Rows lie near named flat spaces through zero. A row that begins with a name and a colon came from that space; any other row is followed by the name of its block's space that it lies nearest.
zani-tar: [-138, -56, 226, -38, -159, 199, 30, 75, -269, -69, 226, 119, -138, 137, 61, 7, 93, -114, 327, -332, 147, -96, -70, 165, 147, -36, 245, -220, -338, -151, 46, 119, 61]
reval-nelit: [-77, -105, 204, 263, -77, 60, 63, 61, -190, 29, 37, 157, 70, 144, -16, 186, 188, -24, -64, -40, 246, -260, -148, 195, 54, -85, -451, -28, -209, -7, -66, -84, 112]
mag-mur: [84, 77, -245, -175, -20, -108, 9, 106, 233, -94, -133, -68, 48, -245, -185, 45, -94, 16, -26, 53, -272, 217, 114, -278, 10, 9, 539, -101, 243, -10, 104, 23, -161]
reval-nelit: [-139, 15, 308, -23, -134, -234, 115, 136, -22, 117, 309, 331, 257, 71, 195, -255, 48, 120, -147, 4, 124, 228, 340, -149, 179, -146, 27, 111, -110, 19, 64, -150, -139]
memor-teran: [0, -7, -15, 80, 10, -170, 246, -49, 90, 105, -66, 42, -7, -16, -324, 78, 379, 365, -467, -93, 85, -59, 155, 237, -105, -129, -100, 113, 61, -106, 21, -246, -112]
memor-teran: [173, -238, 432, 165, -178, 131, 107, 48, -260, -13, 210, 386, 235, -186, 59, 107, 100, 229, -17, -41, 58, -343, -185, 68, 438, -6, 42, -46, -227, -241, -105, -94, -268]
mag-mur: [89, 54, 198, -173, 43, 229, 1, -250, 40, 152, 244, -7, -306, 157, 19, -171, 120, 227, -16, -79, 68, -50, 247, 223, -99, -122, -160, -4, -106, -241, -24, 18, 136]
mag-mur: [-233, -144, 133, 165, -209, -356, 306, 141, -79, -125, 177, 410, 366, -89, 83, -341, 151, 234, -213, 111, 121, 215, 244, -213, 289, -14, 178, 87, -79, 101, -51, -298, -205]
reval-nelit: [55, 35, -25, 353, 173, 15, -161, -115, -67, 95, -495, -179, -89, 29, 187, -80, 30, -58, -51, 294, 202, -222, -401, 288, -237, 138, -628, 341, 191, 176, -216, 41, 241]
memor-teran: [-310, 145, -130, 31, 98, -250, -120, -6, 66, -18, -140, -110, -4, 165, 272, -497, -139, -157, 51, 168, 113, 359, 169, -35, -196, 112, -106, 239, 128, 221, -58, 3, 206]
zani-tar: [228, 94, 51, -361, -83, 251, -98, -145, 15, 57, 339, -25, -247, 1, 36, 3, -31, 75, 157, -261, -217, -17, 164, 31, 103, -1, 418, -439, -99, -244, 148, 172, -94]
reval-nelit: [42, 28, -198, -97, 128, -56, 56, -61, 53, -40, 163, -164, -69, 19, -141, 135, -75, -115, -18, -94, -205, 114, 17, -37, -140, 64, 61, -103, -105, 166, 139, 132, -22]
memor-teran: [191, 41, -133, 26, 60, -98, 3, -141, 113, -49, -102, -40, -29, -238, -63, -175, 30, 223, -192, 139, -222, 37, 9, 67, -6, 179, 203, -56, 160, -38, -42, 9, -130]
mag-mur: [-149, -24, -98, -23, -102, -133, -22, 204, 164, -211, -139, 130, 238, -191, -1, -193, -196, -50, 100, 258, -87, 266, 168, -415, 158, 6, 366, 35, 204, -18, -71, -98, -34]
zani-tar: [-13, -197, 148, 110, 91, -232, 238, 62, -71, -28, 142, 172, 350, -171, 115, -107, -160, 58, -61, 204, -20, 145, -62, -299, 142, 30, -25, 504, -82, 268, -48, -79, -249]
reval-nelit: [-286, -119, 159, 59, -209, -272, -43, 467, -189, -244, 472, 386, 636, -11, 205, 90, -394, -482, 251, -55, -134, 267, 55, -513, 469, 78, 304, -289, -371, 202, 148, 55, -216]
reval-nelit: [274, 162, -172, -305, 116, 17, 8, -287, 280, 125, 86, -183, -273, -96, -197, -103, 95, 348, -275, -62, -282, 99, 310, 121, -172, 7, 244, -130, 185, -190, 98, 13, -117]
reval-nelit: [-24, -154, 111, 209, -187, -93, 169, 71, -315, -174, 294, 275, 176, -63, 161, -52, 69, -57, 83, -65, -18, -45, -179, -38, 300, 166, 152, -303, -341, 203, 29, 53, -136]
memor-teran: [148, -28, -84, 258, 10, -51, 314, -14, 136, 148, -585, -50, -132, -161, -404, 251, 537, 418, -462, 142, 231, -247, -167, 220, -249, -235, -257, 360, 341, 3, -84, -260, 12]
memor-teran: [-173, 181, -1, 83, 11, -50, -232, 179, 67, 37, -260, -64, -13, 139, 259, -166, -166, -353, 214, 234, 143, 205, -17, -127, -171, -42, -207, 115, 139, 205, -17, 137, 323]
mag-mur: [-183, -158, 206, 226, -265, 91, 281, 52, -299, 67, 38, 230, -48, 256, -67, 204, 519, 161, -113, -268, 482, -348, -89, 277, 96, -233, -343, -99, -231, -47, -33, -264, 86]
memor-teran: [322, -49, -141, 208, 117, 134, 25, -185, -71, 36, -88, -167, -141, -54, -226, 443, 174, 40, -207, -26, -117, -403, -382, 314, -135, 110, -404, -214, -69, 82, 4, 94, 15]
mag-mur: [207, 8, 57, -122, 72, 368, -92, -180, -8, 105, 59, -156, -303, 90, -148, 282, 65, 40, 73, -174, -18, -302, -93, 261, -105, -77, -180, -143, -83, -247, 7, 110, 111]
mag-mur: [-53, 117, -371, -344, 223, 141, -240, -92, 310, -327, -16, -342, -262, -143, -214, -226, -449, -230, 390, 75, -455, 368, 204, -172, -178, 210, 619, -150, 96, -188, -5, 301, 176]
reval-nelit: [-117, -36, 220, 149, 98, -94, -252, 255, -178, -98, 32, 85, 350, -58, 532, -202, -594, -559, 494, 298, -36, 222, -304, -366, 153, 197, -45, 333, -133, 357, -61, 305, 40]
mag-mur: [-198, -55, -240, 33, 69, -339, 314, 75, 243, -183, -160, 20, 130, -192, -218, -276, 12, 150, -172, 293, -57, 421, 250, -343, -116, -38, 257, 386, 200, 214, -43, -180, -35]
reval-nelit: [-63, -71, 340, 38, -255, -155, 135, 124, -171, 15, 448, 450, 297, 20, 344, -263, 15, 69, -4, 38, 80, 148, 209, -248, 366, -50, 90, -131, -238, 112, 48, -87, -168]
zani-tar: [340, -266, 236, 177, -62, 280, 368, -189, -90, 64, 53, 187, -111, -169, -425, 399, 487, 550, -337, -58, 96, -551, -163, 307, 108, -190, -261, 10, -135, -303, -116, -215, -134]
reval-nelit: [-82, -161, 437, 125, -120, 83, 85, 160, -178, 46, 282, 340, 235, 101, 157, 76, -25, -59, 106, 56, 225, -97, 5, -140, 230, -195, -313, 138, -281, -6, -52, -69, 25]
mag-mur: [-226, 77, -48, 27, -91, -72, 90, 109, 87, -46, -149, 32, -104, 87, -87, -157, 175, 6, 2, 34, 168, 178, 187, -14, -123, -140, 77, 18, 71, 9, 1, -74, 200]
memor-teran: [-35, 233, -43, 37, 96, -131, -132, 52, 260, 99, -138, -69, -59, 77, -18, -132, -17, -85, -148, 244, -17, 239, 227, -6, -275, -88, -257, 47, 158, 81, 33, 61, 251]
memor-teran: [81, 91, -152, -301, -44, 100, 84, -127, 194, 34, 140, -91, -260, 29, -330, 95, 202, 239, -155, -245, -134, 33, 334, 88, -90, -133, 300, -312, 46, -269, 134, -61, -36]
memor-teran: [320, 220, -340, -235, 314, -218, -280, -179, 408, -86, 46, -247, 61, -353, 126, -377, -570, -76, -38, 444, -688, 488, 195, -365, -125, 365, 356, -20, 300, 189, 53, 299, -136]
reval-nelit: [244, 29, -235, 14, 205, -55, 54, -234, 241, 100, -122, -194, -66, -87, -278, 166, 94, 253, -428, 152, -169, -91, 49, 101, -232, 11, -335, 85, 209, 17, -20, -106, -41]
zani-tar: [-123, -89, 222, 215, -49, -299, -1, 319, -101, -71, 88, 304, 537, -127, 359, -154, -327, -266, 114, 327, 6, 247, -87, -460, 260, 57, -34, 281, -74, 355, -24, 21, -133]
memor-teran: [297, 31, 69, 270, 9, -190, 94, -259, -40, 253, -355, 53, -10, -194, 120, -246, 416, 591, -571, 147, 125, -269, -161, 427, -12, 128, -244, 239, 315, -27, -153, -236, -240]
zani-tar: [-101, -210, 315, 205, 27, 169, 100, -36, -277, -49, 123, 136, 0, 92, 133, -59, 7, -37, 213, 27, 248, -191, -219, 129, 82, -8, -328, 274, -308, 8, -168, 20, 129]
mag-mur: [-16, -6, -85, 40, 255, -42, -153, 72, 307, -183, -236, -91, 151, -245, -85, -165, -444, -152, 125, 523, -225, 266, 47, -337, -112, 71, -22, 413, 220, 11, -176, 90, 141]
mag-mur: [157, 5, -154, -240, 87, -38, 60, -101, 241, -107, 126, -47, -9, -254, -194, -109, -145, 183, -66, 82, -360, 216, 239, -212, 25, 63, 464, -32, 110, -114, 39, 22, -186]
mag-mur: [0, 28, -158, -122, -145, 98, 156, -8, 75, 102, -202, -76, -204, 88, -149, 182, 301, 153, -79, -120, 184, -85, 66, -38, -107, -245, 39, -56, 206, -7, 62, -170, 52]
zani-tar: [-366, 208, -146, -55, 25, -374, -224, 169, 53, -31, -16, -55, 187, 177, 443, -484, -343, -394, 170, 133, 17, 536, 213, -283, -76, 145, 90, 96, 105, 359, 68, 82, 110]
zani-tar: [385, -75, -174, -148, 291, 4, 78, -311, 315, -6, -104, -175, -19, -410, -324, -24, -108, 460, -325, 230, -392, -23, 72, -30, -71, 117, 168, 328, 299, -215, -116, -86, -292]
zani-tar: [268, 17, -279, -156, -41, -124, 292, -196, 289, 115, -28, -37, -70, -173, -513, 232, 433, 608, -666, -121, -179, -92, 306, 90, -62, -134, 168, -191, 274, -200, 107, -338, -314]
reval-nelit: [-28, -40, 152, -53, -39, -167, 136, 80, 98, 28, 68, 194, 200, -148, -119, -115, 64, 276, -220, 3, -20, 116, 246, -73, 142, -95, 252, 199, 60, -193, -6, -192, -243]
zani-tar: [27, -25, 101, 20, -155, 42, -87, 130, -101, 8, 148, 152, 172, 41, 101, 195, -50, -131, 55, -69, 0, -112, -47, -100, 209, -26, -43, -285, -103, -12, 57, -1, -63]
zani-tar: [43, -37, 134, -58, 20, 157, -132, 29, -116, -2, 180, 10, 36, 53, 226, 55, -263, -252, 307, 9, -35, -26, -132, -141, 92, 31, -64, -15, -158, 76, 13, 182, 41]
reval-nelit: [81, 153, 32, -120, 263, -248, -232, 39, 213, 86, 49, -83, 230, -140, 242, -273, -487, -166, 3, 287, -289, 392, 131, -269, -72, 139, 63, 366, 148, 160, 41, 182, -122]
zani-tar: [201, 62, -108, -9, -111, 173, -34, -166, 117, 144, -32, -26, -166, 121, -207, 303, 318, 239, -338, -53, 39, -322, 116, 205, -65, -145, -397, -433, 121, -196, 11, -181, 92]
memor-teran: [-39, -101, 202, 8, -84, 119, -21, 48, -226, 64, 157, 99, 84, 133, 183, 134, -32, -103, 158, -160, 163, -180, -140, 8, 163, -48, -144, 4, -181, -4, 1, -10, -43]
mag-mur: [32, 11, -80, 61, 104, 84, 133, -77, -7, 131, -181, -198, -244, 127, -202, 265, 245, 27, -103, -105, 160, -163, -156, 230, -294, -138, -317, 167, 9, 96, 36, 3, 143]
memor-teran: [211, -267, 119, 95, 1, 171, 374, -11, -2, 76, -197, 77, 21, -206, -317, 406, 253, 341, -160, 86, 157, -330, -226, -84, 31, -275, -160, 447, 94, -50, -101, -224, -148]
zani-tar: [262, 124, 21, 11, 37, 220, -166, -241, -105, 211, -105, -183, -334, 103, 115, 82, 181, 77, -40, -151, 49, -324, -229, 444, -138, 75, -250, -194, 27, -79, 8, 137, 82]
[-32, 6, 233, 105, 125, -73, -104, 72, -63, 33, -148, 35, 109, -111, 285, -305, -222, -91, 176, 207, 59, 119, -156, -26, 13, 93, 19, 486, 41, 69, -115, 126, -9] => reval-nelit
[-267, 48, -92, 55, -109, -70, 228, 113, 86, 59, -382, -32, -179, 133, -273, 22, 441, 172, -168, -104, 369, 22, 131, 143, -223, -290, -8, 197, 195, -61, -7, -254, 171] => memor-teran
[-153, -289, 72, -107, -309, 313, 454, 61, -309, 8, 175, 103, -183, 227, -551, 718, 632, 257, -44, -806, 377, -535, -83, 321, 167, -378, 176, -278, -333, -378, 125, -326, -156] => memor-teran
[36, -280, 93, -16, -245, 140, 303, 71, -93, -155, 284, 302, 163, -105, -215, 282, 141, 186, -3, -79, 9, -180, 51, -256, 345, -163, 168, -229, -186, -123, -7, -211, -178] => reval-nelit
[-122, 165, -60, 25, -352, -122, -161, 157, 68, 48, 82, 226, 159, 214, 65, 55, 198, -16, -250, -61, 90, -8, 338, -36, 164, -107, -145, -704, 79, -98, 97, -222, 71] => zani-tar
[-117, 262, -54, 4, 43, -281, -253, 20, 151, -8, 8, -1, 50, 32, 223, -487, -149, -97, -80, 161, -136, 372, 285, 35, -81, 184, 91, -137, 100, 43, 25, 101, 93] => memor-teran
[88, -210, -294, -156, 71, 84, 602, -260, 166, 79, -232, -206, -305, -80, -682, 351, 559, 643, -433, -215, 149, -219, 81, 116, -254, -318, 56, 406, 228, -128, -12, -420, -168] => memor-teran
[-212, 172, -4, 41, 44, -22, -382, 145, 34, -128, -111, -61, 14, 82, 249, -292, -338, -419, 337, 155, -42, 233, 15, -34, -51, 163, 43, -93, 11, 6, -52, 236, 281] => mag-mur
[-300, -27, 135, 95, -79, 125, -149, 253, -260, -95, -18, 15, 21, 226, 225, 78, -169, -510, 502, -126, 235, -17, -250, -33, 45, -15, -64, -14, -239, 116, 3, 185, 246] => reval-nelit
[42, 148, -553, -251, -112, 8, 198, -306, 221, 67, -224, -286, -474, 118, -249, -49, 477, 388, -314, -176, 40, 18, 284, 119, -291, -95, 169, -341, 369, 10, 95, -237, 72] => reval-nelit
[63, 276, -279, -404, 0, -133, -154, -94, 422, 138, -53, -156, -93, -9, -121, -162, -6, 231, -292, -38, -217, 280, 543, -96, -127, -73, 332, -192, 417, -233, 128, -139, -105] => reval-nelit
[108, 20, 47, -100, -106, 35, 210, -149, 32, 224, 41, 36, -178, 81, -275, 163, 501, 476, -424, -319, 143, -228, 198, 344, -39, -213, -26, -110, 48, -285, 75, -265, -150] => memor-teran
[-65, 31, 122, 87, -148, -146, -155, 167, 51, 53, 72, 246, 361, 53, 148, 8, -77, -34, -176, 142, 45, 10, 184, -165, 210, -55, -246, -161, 64, -52, -21, -183, -50] => reval-nelit
[94, -50, -98, 44, 222, 118, -162, -83, 145, -149, -74, -137, 18, -132, -115, 41, -310, -120, 97, 282, -224, -16, -86, -78, -78, 134, -174, 100, 42, -55, -142, 118, 125] => mag-mur
[-128, 207, -151, -179, 260, -255, -326, 54, 241, -154, -23, -176, 106, -148, 286, -591, -632, -334, 288, 316, -363, 630, 199, -325, -109, 300, 435, 245, 162, 156, -2, 304, 40] => mag-mur
[-261, 198, -163, -211, -105, -247, -93, 144, 201, -45, 150, 42, 94, 143, 175, -329, -172, -187, 51, 78, -65, 509, 477, -374, -24, -45, 238, -198, 103, 158, 137, -18, 94] => zani-tar
[86, -220, 274, -126, -66, 239, 38, 60, -111, -190, 654, 263, 181, -71, -150, 272, -230, -89, 223, -155, -255, -98, 82, -178, 369, -18, 199, -348, -488, -258, 54, 109, -147] => memor-teran
[267, -72, 121, 266, 82, 44, 41, -175, 26, 44, -231, 52, -25, -243, -359, 121, 333, 484, -465, 27, -38, -421, -149, 545, 17, 81, -186, 42, 78, -421, -182, -160, -144] => reval-nelit
[45, -61, -50, -49, 117, 122, -94, -44, -35, -75, -76, -145, -39, -86, -96, 115, -144, -61, 141, -98, -106, -118, -185, 96, 9, 117, 143, 69, -10, -144, -47, 87, -63] => zani-tar
